Below are the code and all the weights of a small trained network. Each question names an input and a class and asks about switching units off, where a switched-off unit gives its printed mean instead of its output.

import numpy as np


def w(rows, s, z=0):
    codes = np.array(rows[::2]) - 128.0
    scale = np.full(codes.shape[1], s)
    scale[-1] = z or s
    return codes * scale


def f(y):
    return np.maximum(y, 0)


def log_softmax(a):
    a = a - a.max(-1, keepdims=True)
    return a - np.log(np.exp(a).sum(-1, keepdims=True))


def net(x, mask):
    res = np.array(x, float).reshape(1, 7) / 4 @ E
    y = f(res @ A[0][:, :-1].T + A[0][:, -1])
    res = res + np.where(mask, y, B[0][:, -1]) @ B[0][:, :-1]
    return log_softmax(res[-1] @ U[:, :-1].T + U[:, -1])


A, B = {}, {}
E = w([
[135,122,93,179,132,38,73,102,191],'x0',
[86,52,175,117,179,153,99,216,196],'x1',
[165,205,127,55,147,182,114,80,236],'x2',
[117,47,110,11,51,129,71,102,113],'x3',
[131,125,124,126,136,126,125,125,124],'x4',
[47,157,154,40,179,42,169,102,98],'x5',
[170,136,254,160,138,126,76,71,124],'x6',
],0.0082)
A[0] = w([
[124,180,134,211,172,109,140,203,110,72],'N1',
[128,128,169,91,145,194,154,190,99,91],'N2',
[150,86,142,180,120,93,143,152,52,116],'N3',
[126,183,125,101,134,89,146,63,66,112],'N4',
[107,67,112,57,37,126,94,148,100,176],'N5',
[130,75,2,56,131,160,168,162,162,196],'N6',
[182,101,108,123,85,171,85,134,125,45],'N7',
[131,176,53,118,81,116,169,162,142,218],'N8',
[156,119,96,177,113,157,65,125,161,101],'N9',
[109,179,160,102,144,188,157,147,76,202],'N10',
[155,138,166,65,105,197,150,125,94,151],'N11',
[167,204,62,140,66,125,156,42,71,105],'N12',
[145,146,236,116,123,165,105,97,89,107],'N13',
[93,100,84,117,152,151,150,145,138,99],'N14',
[140,108,164,123,123,129,51,76,114,102],'N15',
[134,145,37,129,101,122,197,190,98,95],'N16',
[103,122,109,124,173,48,79,120,162,141],'N17',
[110,124,113,183,105,108,135,112,57,116],'N18',
[152,186,113,112,83,160,145,77,178,86],'N19',
[151,121,204,162,114,88,106,124,91,142],'N20',
[192,93,176,111,110,137,223,174,52,91],'N21',
[160,130,96,181,140,87,79,127,169,85],'N22',
[129,72,131,103,202,135,150,232,180,40],'N23',
[90,108,102,175,95,47,69,117,135,201],'N24',
[149,218,100,71,109,161,142,114,177,73],'N25',
[182,136,117,187,67,193,131,151,114,127],'N26',
[99,106,70,141,120,97,169,161,171,68],'N27',
[143,134,166,154,114,111,91,101,113,81],'N28',
[123,71,120,51,65,103,94,73,137,21],'N29',
[135,135,67,142,113,62,132,158,186,137],'N30',
[128,143,101,52,155,176,69,59,165,34],'N31',
[39,233,159,32,169,19,200,116,118,145],'N32',
[152,151,227,170,121,145,94,30,127,133],'N33',
[159,125,121,156,85,192,170,140,127,98],'N34',
[163,142,126,138,177,110,158,148,131,5],'N35',
[108,117,155,115,107,190,194,154,64,125],'N36',
[145,90,134,78,23,120,52,157,101,6],'N37',
[122,186,137,176,174,143,169,140,131,24],'N38',
[88,58,101,188,69,88,128,142,68,62],'N39',
[42,160,188,49,200,29,180,108,109,59],'N40',
[190,157,101,88,148,136,105,64,218,43],'N41',
[165,108,74,201,55,212,157,145,187,38],'N42',
[147,109,142,156,137,64,94,95,131,129],'N43',
[48,41,181,115,197,155,111,204,254,163],'N44',
[144,227,128,95,171,190,141,148,243,67],'N45',
[123,179,102,189,241,175,204,85,160,2],'N46',
],0.0087,0.0043)
B[0] = w([
[148,179,196,86,69,103,131,145,84,189],'N1',
[124,161,44,156,107,138,112,133,155,173],'N2',
[86,117,129,105,172,90,112,180,105,183],'N3',
[139,105,120,166,144,134,95,117,119,184],'N4',
[152,186,164,118,123,139,127,141,113,222],'N5',
[127,131,165,111,164,166,142,115,155,229],'N6',
[175,113,122,109,120,117,136,147,115,167],'N7',
[125,119,190,132,164,185,142,101,165,197],'N8',
[156,115,101,110,145,124,163,146,116,179],'N9',
[139,179,59,163,133,144,84,119,188,190],'N10',
[128,170,97,138,143,132,135,134,130,188],'N11',
[103,103,143,206,97,134,50,2,122,212],'N12',
[102,104,131,130,148,155,166,120,180,188],'N13',
[120,132,151,138,152,155,143,96,147,158],'N14',
[130,140,146,117,120,172,158,127,172,176],'N15',
[110,113,173,111,145,164,149,114,170,188],'N16',
[144,170,57,135,118,159,125,144,162,183],'N17',
[101,113,147,132,170,129,98,155,106,170],'N18',
[106,113,111,154,151,123,112,168,86,183],'N19',
[102,120,147,111,154,177,159,134,162,182],'N20',
[104,153,94,139,131,124,114,148,138,179],'N21',
[163,156,71,121,130,112,107,119,127,172],'N22',
[139,104,150,171,112,131,102,67,90,187],'N23',
[136,165,79,119,150,144,112,156,143,193],'N24',
[74,99,136,112,152,109,110,173,94,191],'N25',
[176,86,90,94,141,124,131,139,111,199],'N26',
[108,136,152,137,143,144,147,105,156,161],'N27',
[113,122,137,99,133,143,146,110,157,158],'N28',
[170,186,194,96,68,76,135,156,105,192],'N29',
[131,162,122,144,126,167,127,130,169,175],'N30',
[79,130,130,127,137,109,124,188,99,188],'N31',
[200,89,116,119,137,125,136,140,114,246],'N32',
[113,113,149,119,150,169,156,124,147,212],'N33',
[171,134,98,111,127,123,129,132,132,171],'N34',
[118,141,144,107,99,98,142,125,115,139],'N35',
[125,152,80,150,117,130,115,133,162,185],'N36',
[154,154,175,130,120,100,147,135,103,185],'N37',
[172,176,186,91,71,88,147,147,109,167],'N38',
[77,126,132,114,177,87,121,178,116,184],'N39',
[191,82,107,116,131,116,155,149,122,221],'N40',
[95,121,121,94,145,111,114,176,128,197],'N41',
[167,89,123,110,133,115,166,125,103,199],'N42',
[95,151,101,145,155,154,140,125,156,171],'N43',
[135,116,129,182,99,131,56,58,95,250],'N44',
[79,110,129,133,157,111,120,193,78,212],'N45',
[132,150,180,119,84,93,140,141,110,191],'N46',
],0.0095,0.011)
U = w([
[138,143,120,116,161,135,94,112,111,250],'0',
[167,222,213,97,84,93,121,126,60,102],'1',
[22,77,111,112,185,104,69,184,49,90],'2',
[238,13,68,104,147,116,153,109,85,95],'3',
[103,80,136,166,120,123,10,6,73,110],'4',
[125,242,2,127,141,132,88,116,182,104],'5',
[89,86,206,100,181,168,181,71,200,105],'6',
[59,112,73,101,57,70,169,59,149,113],'7',
],0.0082,0.015)

Each question gives the input, the list of numbers given to net, and the class t.
The units are the neurons (one row each of A and B). Each row of codes is followed by its name. A weight is (code - 128) times the scale printed after its matrix; where a second scale follows, it is the last column's (A, B and U).
mask holds one flag per neuron, in row order. A switched-off neuron (its flag False) gives its mean, the last column of its row in B, instead of its output. The means were averaged over made-up inputs and are rounded, as every weight is.
A unit's drop is (log p(t) with every unit on - log p(t) with that unit switched off) / (log p(t) with every unit on - log p(t) with every unit switched off).
The circuit of an input: a set's keep is (log p(t) with only the set's units on - log p(t) with every unit switched off) / (log p(t) with every unit on - log p(t) with every unit switched off). Starting from the 12 units with the biggest drops (on a tie, the unit counted first), units are removed one at a time, each time the one whose removal leaves the highest keep (on an exact tie, the one counted first), for as long as the keep stays at least 0.8.
circuit, biggest first: the units of the circuit, biggest drop first
unit that matters most: the unit with the biggest drop
top k neurons: the k neurons with the biggest drops, biggest first
input [-3,5,-4,1,-4,2,1], class 4: unit that matters most : N44
input [7,-2,-4,-6,-7,-8,-8], class 3: top 4 neurons : N42; N26; N9; N22
input [-5,5,0,-6,-4,-3,-3], class 1: top 3 neurons : N1; N38; N46
input [-6,-4,3,2,-4,7,7], class 3: circuit, biggest first : N32; N40
input [4,5,4,-6,5,-5,4], class 1: circuit, biggest first : N1; N46
input [7,-5,-8,1,-7,4,8], class 2: circuit, biggest first : N3; N39
input [8,7,-5,2,7,3,0], class 5: circuit, biggest first : N17; N24
input [-3,0,-4,-5,-2,2,-7], class 6: circuit, biggest first : N16; N8
input [7,-1,8,4,-1,8,-4], class 2: top 2 neurons : N31; N25
input [5,4,-6,-3,2,8,-3], class 3: top 2 neurons : N40; N32
input [-1,-5,1,-4,2,4,-4], class 4: circuit, biggest first : N12; N4
input [1,-4,-8,7,3,-5,6], class 2: top 2 neurons : N39; N3
input [7,8,2,-2,-3,-6,0], class 4: top 2 neurons : N44; N23
input [-3,-1,5,-8,3,-1,3], class 1: circuit, biggest first : N46
input [-1,-2,5,2,1,-5,7], class 6: circuit, biggest first : N33; N13
input [1,-8,6,1,0,-8,4], class 3: circuit, biggest first : N26; N42
input [2,7,4,-3,-1,7,5], class 3: circuit, biggest first : N40; N32
input [0,5,-2,5,-1,1,-5], class 1: top 2 neurons : N5; N12
input [7,-3,0,8,7,-2,0], class 1: top 2 neurons : N29; N37
input [-1,-7,1,-2,3,-1,-2], class 4: circuit, biggest first : N12
input [6,4,-2,3,-5,2,0], class 5: top 3 neurons : N17; N24; N12
input [-6,4,8,-7,4,5,-3], class 2: top 4 neurons : N45; N25; N29; N5
